Here is a tiny trained network, its code and every weight. The questions are about switching its units off for an input and a target symbol, where a switched-off unit gives its printed mean instead of its output.

import numpy as np


def w(rows, s, z=0):
    codes = np.array(rows[::2]) - 128.0
    scale = np.full(codes.shape[1], s)
    scale[-1] = z or s
    return codes * scale


def norm(h):
    return h / np.sqrt((h * h).mean(-1, keepdims=True) + 1e-5)


def f(y):
    return y / 2 * (1 + np.tanh(0.7978845608 * (y + 0.044715 * y**3)))


def softmax(a):
    e = np.exp(a - a.max(-1, keepdims=True))
    return e / e.sum(-1, keepdims=True)


def log_softmax(a):
    a = a - a.max(-1, keepdims=True)
    return a - np.log(np.exp(a).sum(-1, keepdims=True))


def net(x, mask):
    ids = ['αδεθμξπσω'.index(c) for c in x.split()]
    T = len(ids)
    res = E[ids] + P[:T]
    u = 0
    for l in range(2):
        r = norm(res)
        for j in range(2):
            rows = slice(4 * j, 4 * j + 4)
            q, k, v = (r @ M[l][rows].T for M in (Q, K, V))
            z = softmax(np.where(np.tri(T) > 0, q @ k.T / 4**0.5, -1e9)) @ v
            o = O[l][rows]
            res = res + np.where(mask[u + j], z, o[:, -1]) @ o[:, :-1]
        u += 2
        y = f(norm(res) @ A[l][:, :-1].T + A[l][:, -1])
        res = res + np.where(mask[u : u + 12], y, B[l][:, -1]) @ B[l][:, :-1]
        u += 12
    return log_softmax(norm(res)[-1] @ U[:, :-1].T + U[:, -1])


Q, K, V, O, A, B = {}, {}, {}, {}, {}, {}
E = w([
[132,109,130,171,166,113,104,70,161,97],'α',
[111,112,159,203,82,115,121,87,4,115],'δ',
[204,135,141,114,152,48,154,122,105,148],'ε',
[93,78,160,130,77,68,188,141,118,106],'θ',
[66,167,122,92,161,123,145,144,60,107],'μ',
[77,129,73,140,154,112,163,57,100,210],'ξ',
[131,185,127,213,72,169,191,120,181,135],'π',
[113,198,108,79,87,196,135,57,128,96],'σ',
[91,81,151,71,135,62,61,107,126,105],'ω',
],0.025)
P = w([
[175,87,102,118,132,157,115,178,117,113],'0',
[76,191,43,139,79,2,128,117,100,119],'1',
[171,96,169,106,171,163,178,108,69,105],'2',
[63,166,114,163,120,52,137,122,130,140],'3',
[147,97,197,102,153,164,193,38,104,78],'4',
[54,160,184,148,113,84,135,105,162,163],'5',
],0.025)
Q[0] = w([
[149,144,146,57,200,116,241,117,50,102],'0.h1',
[175,140,162,105,47,1,129,171,89,109],'0.h1',
[173,191,114,211,142,84,83,64,205,210],'0.h1',
[226,84,156,89,181,127,188,150,94,82],'0.h1',
[172,108,131,110,157,115,133,38,194,43],'0.h2',
[130,178,74,162,114,170,165,176,198,128],'0.h2',
[158,194,118,73,117,56,117,176,155,236],'0.h2',
[42,180,110,176,79,111,10,171,164,165],'0.h2',
],0.012)
K[0] = w([
[155,95,68,72,158,92,128,168,54,88],'0.h1',
[198,161,84,128,131,101,181,64,72,126],'0.h1',
[176,157,210,124,101,61,124,98,149,99],'0.h1',
[165,38,62,110,118,146,117,151,154,180],'0.h1',
[180,81,111,196,141,166,85,168,100,140],'0.h2',
[178,129,95,119,111,105,106,106,30,117],'0.h2',
[8,135,181,154,119,139,119,63,106,116],'0.h2',
[96,133,164,128,165,69,156,53,143,114],'0.h2',
],0.014)
V[0] = w([
[129,120,48,116,123,157,62,206,141,159],'0.h1',
[145,51,131,208,83,160,97,129,166,84],'0.h1',
[167,94,170,165,159,95,92,102,128,182],'0.h1',
[107,194,204,90,111,120,91,41,184,84],'0.h1',
[123,152,150,88,177,162,147,138,77,2],'0.h2',
[195,181,203,204,61,115,63,202,139,79],'0.h2',
[211,127,140,121,212,74,120,57,138,40],'0.h2',
[93,75,131,121,119,158,12,169,91,110],'0.h2',
],0.012)
O[0] = w([
[71,20,110,124,130,166,121,89,180,91,78],'0.h1',
[93,118,174,194,75,151,24,108,108,123,70],'0.h1',
[108,110,56,163,178,144,142,154,72,68,160],'0.h1',
[154,152,60,50,15,89,83,99,103,205,2],'0.h1',
[91,254,190,76,79,183,69,120,140,60,118],'0.h2',
[218,146,129,163,26,96,109,184,138,38,76],'0.h2',
[138,205,122,126,163,69,172,39,152,23,163],'0.h2',
[139,60,204,101,121,45,57,122,98,70,92],'0.h2',
],0.0099,0.0083)
A[0] = w([
[119,47,119,66,126,160,116,93,168,78,50],'0.n1',
[162,63,182,123,150,180,94,156,114,86,125],'0.n2',
[67,122,5,101,87,80,57,173,168,168,54],'0.n3',
[169,123,182,65,192,169,172,184,153,138,70],'0.n4',
[104,93,156,157,150,94,177,146,161,170,54],'0.n5',
[210,74,96,98,143,124,160,57,99,126,92],'0.n6',
[93,186,58,165,129,103,46,71,131,152,42],'0.n7',
[93,177,118,139,102,120,162,125,188,155,90],'0.n8',
[159,173,45,154,167,155,99,57,172,117,5],'0.n9',
[130,100,86,95,107,45,167,152,164,155,41],'0.n10',
[162,149,84,117,154,141,154,63,158,169,81],'0.n11',
[132,181,75,169,132,203,57,145,213,86,77],'0.n12',
],0.016,0.011)
B[0] = w([
[152,101,26,171,100,113,184,182,80,107,151],'0.n1',
[102,109,67,88,122,157,189,119,177,183,255],'0.n2',
[96,148,111,112,213,83,99,23,160,37,175],'0.n3',
[96,38,115,128,119,145,97,63,165,136,186],'0.n4',
[20,134,150,102,94,117,163,56,148,99,187],'0.n5',
[147,105,150,123,168,231,130,170,145,148,180],'0.n6',
[201,128,90,136,161,115,203,94,162,142,168],'0.n7',
[65,106,134,189,117,125,168,120,129,178,209],'0.n8',
[204,165,102,75,164,113,248,142,112,36,135],'0.n9',
[97,155,175,77,151,131,214,185,99,104,199],'0.n10',
[124,52,144,96,143,101,119,165,138,128,206],'0.n11',
[147,118,161,74,240,88,50,129,35,133,142],'0.n12',
],0.016,0.0074)
Q[1] = w([
[177,188,143,60,151,247,115,106,75,151],'1.h1',
[162,43,247,99,93,225,184,179,178,100],'1.h1',
[135,176,118,120,148,40,116,251,124,158],'1.h1',
[226,108,160,139,131,144,100,105,130,56],'1.h1',
[126,62,189,175,136,205,152,98,147,76],'1.h2',
[69,138,109,159,131,87,139,170,70,157],'1.h2',
[156,170,101,48,114,157,94,78,134,151],'1.h2',
[87,117,65,69,182,37,73,155,68,119],'1.h2',
],0.016)
K[1] = w([
[160,176,202,184,135,234,10,127,143,186],'1.h1',
[166,55,106,149,63,123,4,211,122,74],'1.h1',
[159,123,215,95,123,102,216,151,13,201],'1.h1',
[196,96,130,192,170,93,62,113,99,72],'1.h1',
[110,32,49,170,115,119,71,174,148,55],'1.h2',
[142,175,132,154,147,109,169,152,75,192],'1.h2',
[112,133,176,64,127,160,92,87,112,98],'1.h2',
[83,120,105,23,146,34,213,74,63,135],'1.h2',
],0.015)
V[1] = w([
[145,170,165,102,117,182,101,160,44,148],'1.h1',
[37,81,162,160,59,105,96,191,44,79],'1.h1',
[122,214,60,32,195,97,53,191,140,139],'1.h1',
[158,69,149,130,155,61,120,219,225,140],'1.h1',
[110,145,129,101,75,66,198,137,123,116],'1.h2',
[119,86,41,78,189,68,122,165,184,149],'1.h2',
[113,109,157,165,43,157,171,157,248,130],'1.h2',
[143,132,219,122,190,134,94,184,190,162],'1.h2',
],0.013)
O[1] = w([
[65,148,92,97,194,161,168,156,103,137,1],'1.h1',
[21,124,151,148,123,66,223,204,109,61,104],'1.h1',
[102,114,89,162,152,232,10,153,52,136,67],'1.h1',
[226,81,159,226,89,78,105,158,85,201,153],'1.h1',
[142,111,146,191,88,197,124,97,174,127,199],'1.h2',
[182,83,158,107,139,205,66,204,142,73,233],'1.h2',
[49,210,35,163,134,193,99,141,208,127,111],'1.h2',
[182,200,120,87,198,101,157,104,141,126,87],'1.h2',
],0.013,0.0087)
A[1] = w([
[98,158,179,151,105,60,78,100,94,180,116],'1.n1',
[164,170,114,146,78,58,93,94,83,143,106],'1.n2',
[128,143,206,58,145,17,25,99,119,57,43],'1.n3',
[97,122,124,134,64,175,142,51,125,95,146],'1.n4',
[111,155,75,197,96,163,128,174,172,148,60],'1.n5',
[170,97,87,169,169,100,87,85,125,127,110],'1.n6',
[172,108,61,100,173,54,75,255,52,220,110],'1.n7',
[145,143,119,50,142,133,172,207,89,156,134],'1.n8',
[136,151,117,173,132,201,90,95,151,178,96],'1.n9',
[143,101,128,40,68,172,104,99,187,100,5],'1.n10',
[69,113,139,119,53,120,88,150,129,188,160],'1.n11',
[36,177,70,98,208,158,70,111,50,100,46],'1.n12',
],0.02)
B[1] = w([
[173,88,137,132,56,142,127,95,103,97,160],'1.n1',
[150,103,87,132,108,108,99,159,68,140,153],'1.n2',
[117,139,239,64,156,34,53,83,128,190,165],'1.n3',
[177,137,107,103,147,116,100,170,124,167,255],'1.n4',
[126,133,142,158,92,85,65,87,210,123,148],'1.n5',
[154,150,131,115,155,117,156,115,130,67,203],'1.n6',
[230,155,204,119,150,93,146,215,176,202,233],'1.n7',
[122,144,169,155,144,164,81,156,138,183,216],'1.n8',
[78,111,127,97,93,109,154,151,128,105,164],'1.n9',
[145,141,113,4,84,152,130,134,166,95,142],'1.n10',
[193,135,192,140,132,154,161,105,127,111,201],'1.n11',
[47,202,97,165,118,192,99,98,79,65,171],'1.n12',
],0.028,0.0098)
U = w([
[65,136,170,101,159,62,25,81,91,85,74],'α',
[47,170,133,103,120,93,201,165,102,66,61],'δ',
[179,180,103,150,206,150,125,75,122,22,2],'ε',
[82,133,106,215,108,134,35,72,207,119,84],'θ',
[95,132,78,1,103,182,98,164,139,97,48],'μ',
[53,50,63,144,195,164,120,63,92,177,143],'ξ',
[138,186,78,144,201,135,92,229,90,197,148],'π',
[42,187,95,161,152,210,61,112,60,99,246],'σ',
[110,45,94,168,56,163,80,162,34,85,169],'ω',
],0.0079,0.0037)

Each question gives the input, a string of symbols that net reads in full, and the target symbol t.
The units are the heads (4 rows each of Q, K, V and O) and the neurons (one row each of A and B). Each row of codes is followed by its name. A weight is (code - 128) times the scale printed after its matrix; where a second scale follows, it is the last column's (O, A, B and U).
mask holds one flag per unit, layer by layer, with each layer's heads first. A switched-off unit (its flag False) gives its mean, the last column of its rows in O or B, instead of its output. The means were averaged over made-up inputs and are rounded, as every weight is.
A unit's drop is (log p(t) with every unit on - log p(t) with that unit switched off) / (log p(t) with every unit on - log p(t) with every unit switched off).
The circuit of an input: a set's keep is (log p(t) with only the set's units on - log p(t) with every unit switched off) / (log p(t) with every unit on - log p(t) with every unit switched off). Starting from the 12 units with the biggest drops (on a tie, the unit counted first), units are removed one at a time, each time the one whose removal leaves the highest keep (on an exact tie, the one counted first), for as long as the keep stays at least 0.8.
units of the circuit, in order: the units of the circuit, biggest drop first
unit that matters most: the unit with the biggest drop
k most important neurons: the k neurons with the biggest drops, biggest first
which heads matter: for each layer, one digit per head in row order, 1 if its drop is at least 0.15 and else 0, layers parted by /
input ξ π θ, target ξ: which heads matter => 01 / 00
input π ε ε ω ω, target π: which heads matter => 01 / 01
input π μ δ, target π: unit that matters most => 0.n12
input σ ε ξ θ α, target σ: which heads matter => 01 / 10
input α σ μ ε θ, target α: units of the circuit, in order => 0.h2; 1.n3
input α μ ξ, target α: units of the circuit, in order => 0.h2; 1.n3
input δ μ π ε ε ξ, target ξ: 3 most important neurons => 0.n5; 0.n8; 1.n4
input ε π ξ θ, target δ: 2 most important neurons => 0.n5; 0.n10
input π ε ε δ, target ω: which heads matter => 10 / 01
input π σ μ π ξ α, target ε: units of the circuit, in order => 0.n7; 1.n6; 0.n3; 0.h1
input ω ε θ π δ, target ω: units of the circuit, in order => 0.n1; 0.h1; 1.h2
input π μ ω, target π: which heads matter => 00 / 00
input μ δ ε, target μ: 3 most important neurons => 0.n2; 1.n10; 0.n4
input ε ε ω ω μ, target ε: units of the circuit, in order => 0.h2; 1.h1; 1.n7
input σ σ ω σ δ, target σ: unit that matters most => 1.h1
input μ μ ε α α, target μ: which heads matter => 11 / 00
input μ ε δ ε, target ω: which heads matter => 01 / 11
input ξ ε δ δ ξ π, target θ: 2 most important neurons => 1.n5; 0.n7
input δ δ α α δ, target δ: units of the circuit, in order => 1.h1; 0.h2
input μ π θ ε μ, target μ: which heads matter => 10 / 00
input ξ δ σ ξ δ π, target θ: most important neuron => 1.n5
input θ μ σ, target θ: which heads matter => 11 / 11
input σ ε σ, target σ: which heads matter => 01 / 10
input ε ε δ ξ, target ξ: units of the circuit, in order => 0.n5; 0.h2
input μ α θ ε δ, target μ: 2 most important neurons => 0.n2; 1.n10
input δ δ π, target δ: which heads matter => 10 / 10
input ω ε ξ, target ω: which heads matter => 00 / 00
input α σ σ, target α: which heads matter => 01 / 00
input ξ μ ξ π ω, target ξ: units of the circuit, in order => 0.h2
input δ ε ω δ ξ α, target ε: 2 most important neurons => 0.n7; 0.n3
